Below is a small trained network, with its code and all its weights. Each question gives an input and a target symbol and asks what happens when units are switched off, that is, made to give their printed mean instead of their output.

import numpy as np


def w(rows, s, z=0):
    codes = np.array(rows[::2]) - 128.0
    scale = np.full(codes.shape[1], s)
    scale[-1] = z or s
    return codes * scale


def f(y):
    return np.maximum(y, 0)


def softmax(a):
    e = np.exp(a - a.max(-1, keepdims=True))
    return e / e.sum(-1, keepdims=True)


def log_softmax(a):
    a = a - a.max(-1, keepdims=True)
    return a - np.log(np.exp(a).sum(-1, keepdims=True))


def net(x, mask):
    ids = ['ΓΦΨΩαβδεζηθλμξστ'.index(c) for c in x.split()]
    T = len(ids)
    res = E[ids] + P[:T]
    u = 0
    for l in range(3):
        q, k, v = (res @ M[l].T for M in (Q, K, V))
        z = softmax(np.where(np.tri(T) > 0, q @ k.T / 2**0.5, -1e9)) @ v
        res = res + np.where(mask[u], z, O[l][:, -1]) @ O[l][:, :-1]
        u += 1
        y = f(res @ A[l][:, :-1].T + A[l][:, -1])
        res = res + np.where(mask[u : u + 8], y, B[l][:, -1]) @ B[l][:, :-1]
        u += 8
    return log_softmax(res[-1] @ U[:, :-1].T + U[:, -1])


Q, K, V, O, A, B = {}, {}, {}, {}, {}, {}
E = w([
[103,123,170],'Γ',
[65,122,158],'Φ',
[122,100,184],'Ψ',
[112,116,173],'Ω',
[17,123,154],'α',
[40,131,136],'β',
[51,140,124],'δ',
[101,55,180],'ε',
[81,86,157],'ζ',
[81,106,134],'η',
[153,6,76],'θ',
[166,146,161],'λ',
[149,153,42],'μ',
[216,44,134],'ξ',
[173,227,151],'σ',
[252,84,169],'τ',
],0.014)
P = w([
[78,166,133],'0',
[112,61,53],'1',
[76,209,156],'2',
[147,13,4],'3',
[95,202,156],'4',
[199,41,2],'5',
[117,198,153],'6',
[229,41,8],'7',
[153,196,153],'8',
[193,53,18],'9',
],0.0033)
Q[0] = w([
[166,166,213],'0.h1',
[136,11,87],'0.h1',
],0.011)
K[0] = w([
[52,151,114],'0.h1',
[246,162,61],'0.h1',
],0.012)
V[0] = w([
[232,91,187],'0.h1',
[62,100,253],'0.h1',
],0.006)
O[0] = w([
[124,51,149,104],'0.h1',
[129,130,253,254],'0.h1',
],0.0066,0.0014)
A[0] = w([
[83,158,93,186],'0.n1',
[156,117,186,133],'0.n2',
[141,208,135,252],'0.n3',
[202,134,1,134],'0.n4',
[94,226,208,196],'0.n5',
[112,154,105,246],'0.n6',
[129,158,105,40],'0.n7',
[140,111,171,62],'0.n8',
],0.0098,0.0023)
B[0] = w([
[112,87,150,175],'0.n1',
[131,216,226,187],'0.n2',
[166,203,46,189],'0.n3',
[178,133,225,228],'0.n4',
[155,253,200,254],'0.n5',
[131,100,31,177],'0.n6',
[137,25,143,136],'0.n7',
[77,146,85,156],'0.n8',
],0.0054,0.0046)
Q[1] = w([
[128,136,156],'1.h1',
[254,125,180],'1.h1',
],0.0047)
K[1] = w([
[165,99,55],'1.h1',
[254,122,152],'1.h1',
],0.0099)
V[1] = w([
[87,195,95],'1.h1',
[2,233,126],'1.h1',
],0.0034)
O[1] = w([
[51,32,199,139],'1.h1',
[1,62,73,248],'1.h1',
],0.0018,0.0013)
A[1] = w([
[209,129,95,121],'1.n1',
[125,104,114,139],'1.n2',
[222,140,187,179],'1.n3',
[42,70,126,254],'1.n4',
[174,194,87,75],'1.n5',
[92,70,96,82],'1.n6',
[19,174,137,169],'1.n7',
[253,183,194,164],'1.n8',
],0.0074,0.0044)
B[1] = w([
[120,85,152,171],'1.n1',
[125,119,108,143],'1.n2',
[89,67,88,231],'1.n3',
[208,97,114,239],'1.n4',
[166,50,106,159],'1.n5',
[128,129,128,142],'1.n6',
[200,137,165,231],'1.n7',
[2,86,85,254],'1.n8',
],0.0075,0.0056)
Q[2] = w([
[126,84,125],'2.h1',
[136,254,142],'2.h1',
],0.0083)
K[2] = w([
[62,180,20],'2.h1',
[255,216,236],'2.h1',
],0.0075)
V[2] = w([
[249,99,176],'2.h1',
[164,166,136],'2.h1',
],0.013)
O[2] = w([
[234,11,153,132],'2.h1',
[254,216,144,4],'2.h1',
],0.0052,0.0025)
A[2] = w([
[81,221,168,253],'2.n1',
[120,198,149,229],'2.n2',
[254,151,74,235],'2.n3',
[84,44,132,142],'2.n4',
[101,216,170,121],'2.n5',
[150,102,219,148],'2.n6',
[73,172,160,80],'2.n7',
[43,168,172,71],'2.n8',
],0.0084,0.0058)
B[2] = w([
[122,221,116,244],'2.n1',
[201,220,15,205],'2.n2',
[235,28,66,191],'2.n3',
[40,132,113,255],'2.n4',
[190,151,162,179],'2.n5',
[185,93,238,213],'2.n6',
[53,110,235,156],'2.n7',
[129,150,254,167],'2.n8',
],0.0066)
U = w([
[109,165,179,35],'Γ',
[153,158,162,58],'Φ',
[86,140,213,2],'Ψ',
[106,151,182,55],'Ω',
[196,147,161,68],'α',
[191,154,105,138],'β',
[193,161,65,96],'δ',
[142,84,220,183],'ε',
[171,101,174,212],'ζ',
[181,116,124,161],'η',
[183,62,115,65],'θ',
[88,153,125,160],'λ',
[163,117,2,238],'μ',
[82,83,140,111],'ξ',
[75,193,30,199],'σ',
[29,110,132,10],'τ',
],0.0091,0.0052)

Each question gives the input, a string of symbols that net reads in full, and the target symbol t.
The units are the heads (2 rows each of Q, K, V and O) and the neurons (one row each of A and B). Each row of codes is followed by its name. A weight is (code - 128) times the scale printed after its matrix; where a second scale follows, it is the last column's (O, A, B and U).
mask holds one flag per unit, layer by layer, with each layer's heads first. A switched-off unit (its flag False) gives its mean, the last column of its rows in O or B, instead of its output. The means were averaged over made-up inputs and are rounded, as every weight is.
A unit's drop is (log p(t) with every unit on - log p(t) with that unit switched off) / (log p(t) with every unit on - log p(t) with every unit switched off).
The circuit of an input: a set's keep is (log p(t) with only the set's units on - log p(t) with every unit switched off) / (log p(t) with every unit on - log p(t) with every unit switched off). Starting from the 12 units with the biggest drops (on a tie, the unit counted first), units are removed one at a time, each time the one whose removal leaves the highest keep (on an exact tie, the one counted first), for as long as the keep stays at least 0.8.
units of the circuit, in order: the units of the circuit, biggest drop first
most important unit: the unit with the biggest drop
k most important neurons: the k neurons with the biggest drops, biggest first
top k neurons in layer l: the k neurons of layer l with the biggest drops, biggest first
drop when u is switched off: that unit's drop, to one decimal
input ζ ε σ β σ α, target σ: units of the circuit, in order	(2.h1 2.n6)
input β Γ β μ σ η, target σ: units of the circuit, in order	(2.h1 0.h1)
input ζ ξ α, target α: most important unit	1.n7
input ε μ ε τ σ, target σ: 3 most important neurons	(1.n8 0.n3 2.n6)
input ε ζ δ σ Γ η Γ μ σ ζ, target σ: 2 most important neurons	(1.n3 1.n8)
input ε ε θ τ, target τ: 3 most important neurons	(1.n8 1.n3 2.n4)
input α μ λ μ ε ζ, target μ: 2 most important neurons	(1.n8 2.n6)
input Φ θ Φ ε, target θ: 2 most important neurons	(1.n8 1.n4)
input β σ σ Φ μ σ ζ λ σ μ, target σ: top 3 neurons in layer 1	(1.n8 1.n4 1.n3)
input ζ ε α ε θ θ, target θ: top 3 neurons in layer 0	(0.n5 0.n4 0.n2)
input ζ ε ζ ε α μ ζ ε θ ξ, target ξ: 3 most important neurons	(0.n4 1.n8 1.n3)
input Ψ Γ λ μ ε η, target μ: top 2 neurons in layer 1	(1.n8 1.n4)
input Φ Φ Γ δ ε μ ε β, target μ: 2 most important neurons	(1.n8 2.n6)
input ε ζ μ ε, target μ: most important unit	0.h1
input ζ β ζ Ω Γ μ ζ η, target μ: top 3 neurons in layer 0	(0.n5 0.n2 0.n6)
input μ μ η ζ, target μ: top 3 neurons in layer 0	(0.n5 0.n2 0.n6)
input ζ α ξ Ω Ω τ Γ λ, target τ: top 4 neurons in layer 1	(1.n8 1.n3 1.n7 1.n4)
input σ ε θ α ζ Φ σ λ, target σ: top 2 neurons in layer 1	(1.n8 1.n3)
input η μ μ, target μ: top 2 neurons in layer 2	(2.n3 2.n6)
input λ ζ Ψ α ζ Φ ε μ σ ζ, target σ: drop when 1.n6 is switched off	0.0
